Below is a small trained network, with its code and all its weights. Each question gives an input and a target symbol and asks what happens when units are switched off, that is, made to give their printed mean instead of their output.

import numpy as np


def w(rows, s, z=0):
    codes = np.array(rows[::2]) - 128.0
    scale = np.full(codes.shape[1], s)
    scale[-1] = z or s
    return codes * scale


def f(y):
    return y / 2 * (1 + np.tanh(0.7978845608 * (y + 0.044715 * y**3)))


def softmax(a):
    e = np.exp(a - a.max(-1, keepdims=True))
    return e / e.sum(-1, keepdims=True)


def log_softmax(a):
    a = a - a.max(-1, keepdims=True)
    return a - np.log(np.exp(a).sum(-1, keepdims=True))


def net(x, mask):
    ids = ['Λγδεζμξτ'.index(c) for c in x.split()]
    T = len(ids)
    res = E[ids] + P[:T]
    u = 0
    for l in range(2):
        r = res
        for j in range(3):
            rows = slice(3 * j, 3 * j + 3)
            q, k, v = (r @ M[l][rows].T for M in (Q, K, V))
            z = softmax(np.where(np.tri(T) > 0, q @ k.T / 3**0.5, -1e9)) @ v
            o = O[l][rows]
            res = res + np.where(mask[u + j], z, o[:, -1]) @ o[:, :-1]
        u += 3
        y = f(res @ A[l][:, :-1].T + A[l][:, -1])
        res = res + np.where(mask[u : u + 8], y, B[l][:, -1]) @ B[l][:, :-1]
        u += 8
    return log_softmax(res[-1] @ U[:, :-1].T + U[:, -1])


Q, K, V, O, A, B = {}, {}, {}, {}, {}, {}
E = w([
[132,105,128,189],'Λ',
[114,81,141,186],'γ',
[151,159,102,190],'δ',
[241,91,98,185],'ε',
[251,30,150,44],'ζ',
[120,48,89,126],'μ',
[72,205,74,118],'ξ',
[162,120,30,102],'τ',
],0.015)
P = w([
[117,150,149,89],'0',
[102,163,122,85],'1',
[94,142,93,99],'2',
[88,126,72,152],'3',
[69,105,55,189],'4',
[63,103,31,203],'5',
[24,82,32,210],'6',
[2,89,23,239],'7',
],0.0061)
Q[0] = w([
[97,217,130,20],'L0H0',
[149,177,126,112],'L0H0',
[125,15,139,32],'L0H0',
[98,194,254,17],'L0H1',
[139,80,209,129],'L0H1',
[162,174,99,80],'L0H1',
[24,192,42,241],'L0H2',
[135,78,74,228],'L0H2',
[128,93,197,107],'L0H2',
],0.0098)
K[0] = w([
[119,194,116,141],'L0H0',
[75,137,108,199],'L0H0',
[118,152,128,78],'L0H0',
[148,140,247,128],'L0H1',
[131,160,169,181],'L0H1',
[119,174,130,79],'L0H1',
[113,153,28,145],'L0H2',
[158,133,90,151],'L0H2',
[130,111,161,126],'L0H2',
],0.014)
V[0] = w([
[230,209,120,153],'L0H0',
[96,126,166,233],'L0H0',
[185,15,160,58],'L0H0',
[31,153,78,3],'L0H1',
[35,106,6,67],'L0H1',
[153,25,119,107],'L0H1',
[100,218,48,147],'L0H2',
[106,222,202,107],'L0H2',
[111,83,187,112],'L0H2',
],0.0067)
O[0] = w([
[159,139,126,123,139],'L0H0',
[107,218,126,203,113],'L0H0',
[108,51,101,159,155],'L0H0',
[23,2,111,81,166],'L0H1',
[87,20,23,53,255],'L0H1',
[146,186,50,135,130],'L0H1',
[41,192,105,118,237],'L0H2',
[20,167,177,189,69],'L0H2',
[184,55,108,231,56],'L0H2',
],0.0053,0.0052)
A[0] = w([
[225,132,67,129,84],'L0N0',
[217,183,113,200,231],'L0N1',
[51,6,90,55,123],'L0N2',
[73,155,197,135,46],'L0N3',
[125,108,52,107,128],'L0N4',
[141,158,102,95,133],'L0N5',
[169,189,69,77,5],'L0N6',
[19,254,112,183,216],'L0N7',
],0.0071,0.0015)
B[0] = w([
[132,107,229,87,160],'L0N0',
[108,145,247,116,150],'L0N1',
[254,129,103,166,253],'L0N2',
[177,71,145,109,128],'L0N3',
[113,181,85,76,191],'L0N4',
[143,112,101,109,137],'L0N5',
[118,177,148,85,140],'L0N6',
[19,30,150,42,213],'L0N7',
],0.0062,0.011)
Q[1] = w([
[79,124,100,105],'L1H0',
[99,123,181,166],'L1H0',
[187,64,85,129],'L1H0',
[77,41,92,66],'L1H1',
[90,187,219,94],'L1H1',
[181,26,2,93],'L1H1',
[172,201,177,26],'L1H2',
[75,62,67,101],'L1H2',
[65,168,140,151],'L1H2',
],0.0088)
K[1] = w([
[181,114,141,80],'L1H0',
[77,196,189,61],'L1H0',
[133,171,31,115],'L1H0',
[138,114,57,164],'L1H1',
[169,143,236,190],'L1H1',
[101,116,45,159],'L1H1',
[137,114,254,128],'L1H2',
[96,136,56,120],'L1H2',
[122,209,85,143],'L1H2',
],0.0088)
V[1] = w([
[185,177,27,19],'L1H0',
[155,76,165,92],'L1H0',
[135,200,94,88],'L1H0',
[118,203,93,2],'L1H1',
[33,38,240,138],'L1H1',
[46,21,154,144],'L1H1',
[79,121,175,19],'L1H2',
[1,90,114,102],'L1H2',
[160,100,53,42],'L1H2',
],0.0073)
O[1] = w([
[98,139,49,117,240],'L1H0',
[96,55,116,141,159],'L1H0',
[44,196,67,114,139],'L1H0',
[60,143,9,2,207],'L1H1',
[34,53,167,152,70],'L1H1',
[53,40,164,210,136],'L1H1',
[96,123,19,37,204],'L1H2',
[156,80,95,151,210],'L1H2',
[159,150,143,25,245],'L1H2',
],0.0069,0.012)
A[1] = w([
[121,22,110,156,113],'L1N0',
[26,123,242,187,254],'L1N1',
[104,142,65,114,44],'L1N2',
[42,128,72,130,142],'L1N3',
[151,230,126,131,213],'L1N4',
[170,174,102,102,56],'L1N5',
[137,100,157,1,68],'L1N6',
[138,203,50,131,38],'L1N7',
],0.008,0.0065)
B[1] = w([
[98,155,183,147,187],'L1N0',
[44,147,162,100,164],'L1N1',
[124,121,221,174,239],'L1N2',
[199,118,145,122,255],'L1N3',
[171,182,161,129,180],'L1N4',
[66,146,103,150,191],'L1N5',
[118,118,94,254,246],'L1N6',
[82,94,140,168,227],'L1N7',
],0.0096,0.019)
U = w([
[71,136,178,169,82],'Λ',
[75,119,193,229,22],'γ',
[2,160,128,37,141],'δ',
[117,169,178,111,222],'ε',
[160,94,178,239,52],'ζ',
[180,154,97,36,254],'μ',
[66,22,98,131,127],'ξ',
[69,176,115,191,90],'τ',
],0.007,0.0089)

Each question gives the input, a string of symbols that net reads in full, and the target symbol t.
The units are the heads (3 rows each of Q, K, V and O) and the neurons (one row each of A and B). Each row of codes is followed by its name. A weight is (code - 128) times the scale printed after its matrix; where a second scale follows, it is the last column's (O, A, B and U).
mask holds one flag per unit, layer by layer, with each layer's heads first. A switched-off unit (its flag False) gives its mean, the last column of its rows in O or B, instead of its output. The means were averaged over made-up inputs and are rounded, as every weight is.
A unit's drop is (log p(t) with every unit on - log p(t) with that unit switched off) / (log p(t) with every unit on - log p(t) with every unit switched off).
The circuit of an input: a set's keep is (log p(t) with only the set's units on - log p(t) with every unit switched off) / (log p(t) with every unit on - log p(t) with every unit switched off). Starting from the 12 units with the biggest drops (on a tie, the unit counted first), units are removed one at a time, each time the one whose removal leaves the highest keep (on an exact tie, the one counted first), for as long as the keep stays at least 0.8.
circuit, biggest first: the units of the circuit, biggest drop first
top k neurons: the k neurons with the biggest drops, biggest first
top k neurons in layer l: the k neurons of layer l with the biggest drops, biggest first
which heads matter: for each layer, one digit per head in row order, 1 if its drop is at least 0.15 and else 0, layers parted by /
input Λ ζ γ ζ γ γ, target ζ: circuit, biggest first : L0H2, L1H1
input ε ζ δ γ δ δ γ, target γ: circuit, biggest first : L1H1, L0H0, L1N0
input γ Λ γ, target γ: which heads matter : 011 / 111
input τ ζ μ Λ, target μ: which heads matter : 100 / 000
input ξ ξ γ τ Λ τ ζ, target τ: top 3 neurons in layer 1 : L1N6, L1N5, L1N7
input δ ξ γ δ γ, target δ: which heads matter : 111 / 110
input Λ δ δ γ ε ε γ, target ε: top 2 neurons : L1N6, L0N7
input δ ξ ε ξ ζ γ μ γ, target μ: top 3 neurons : L1N6, L0N2, L1N2
input γ γ ε μ δ Λ, target μ: top 3 neurons in layer 1 : L1N6, L1N2, L1N7
input Λ ε δ, target ε: top 3 neurons : L0N7, L1N6, L1N4
input δ ξ γ Λ δ, target δ: circuit, biggest first : L1N6, L0N2, L0H0
input ζ δ δ Λ δ ε, target ε: circuit, biggest first : L0H1, L1H2, L1N6
input ε ξ ε, target ξ: circuit, biggest first : L1H1, L0H2, L0N7
input μ δ μ γ μ δ ζ, target μ: circuit, biggest first : L1N2, L1N7
input γ γ ξ ζ μ γ ε, target μ: top 3 neurons in layer 1 : L1N6, L1N2, L1N7
input Λ δ γ, target δ: which heads matter : 110 / 010
input γ μ δ δ, target μ: circuit, biggest first : L1N6, L1N0
input ε τ Λ, target τ: which heads matter : 010 / 010
input ξ μ μ ξ ε, target ξ: circuit, biggest first : L1H1, L0H1
input Λ γ ζ γ γ ζ δ γ, target ζ: circuit, biggest first : L0H0, L1H1, L0N2
input τ ξ τ δ μ Λ δ ζ, target μ: circuit, biggest first : L0N7, L1H1
input ξ ζ ξ τ μ γ ε, target μ: which heads matter : 100 / 011
input ε ζ γ δ, target δ: top 2 neurons : L0N2, L0N0
input ε ξ ξ, target ξ: which heads matter : 000 / 000
input Λ τ μ Λ, target τ: top 2 neurons in layer 1 : L1N7, L1N5
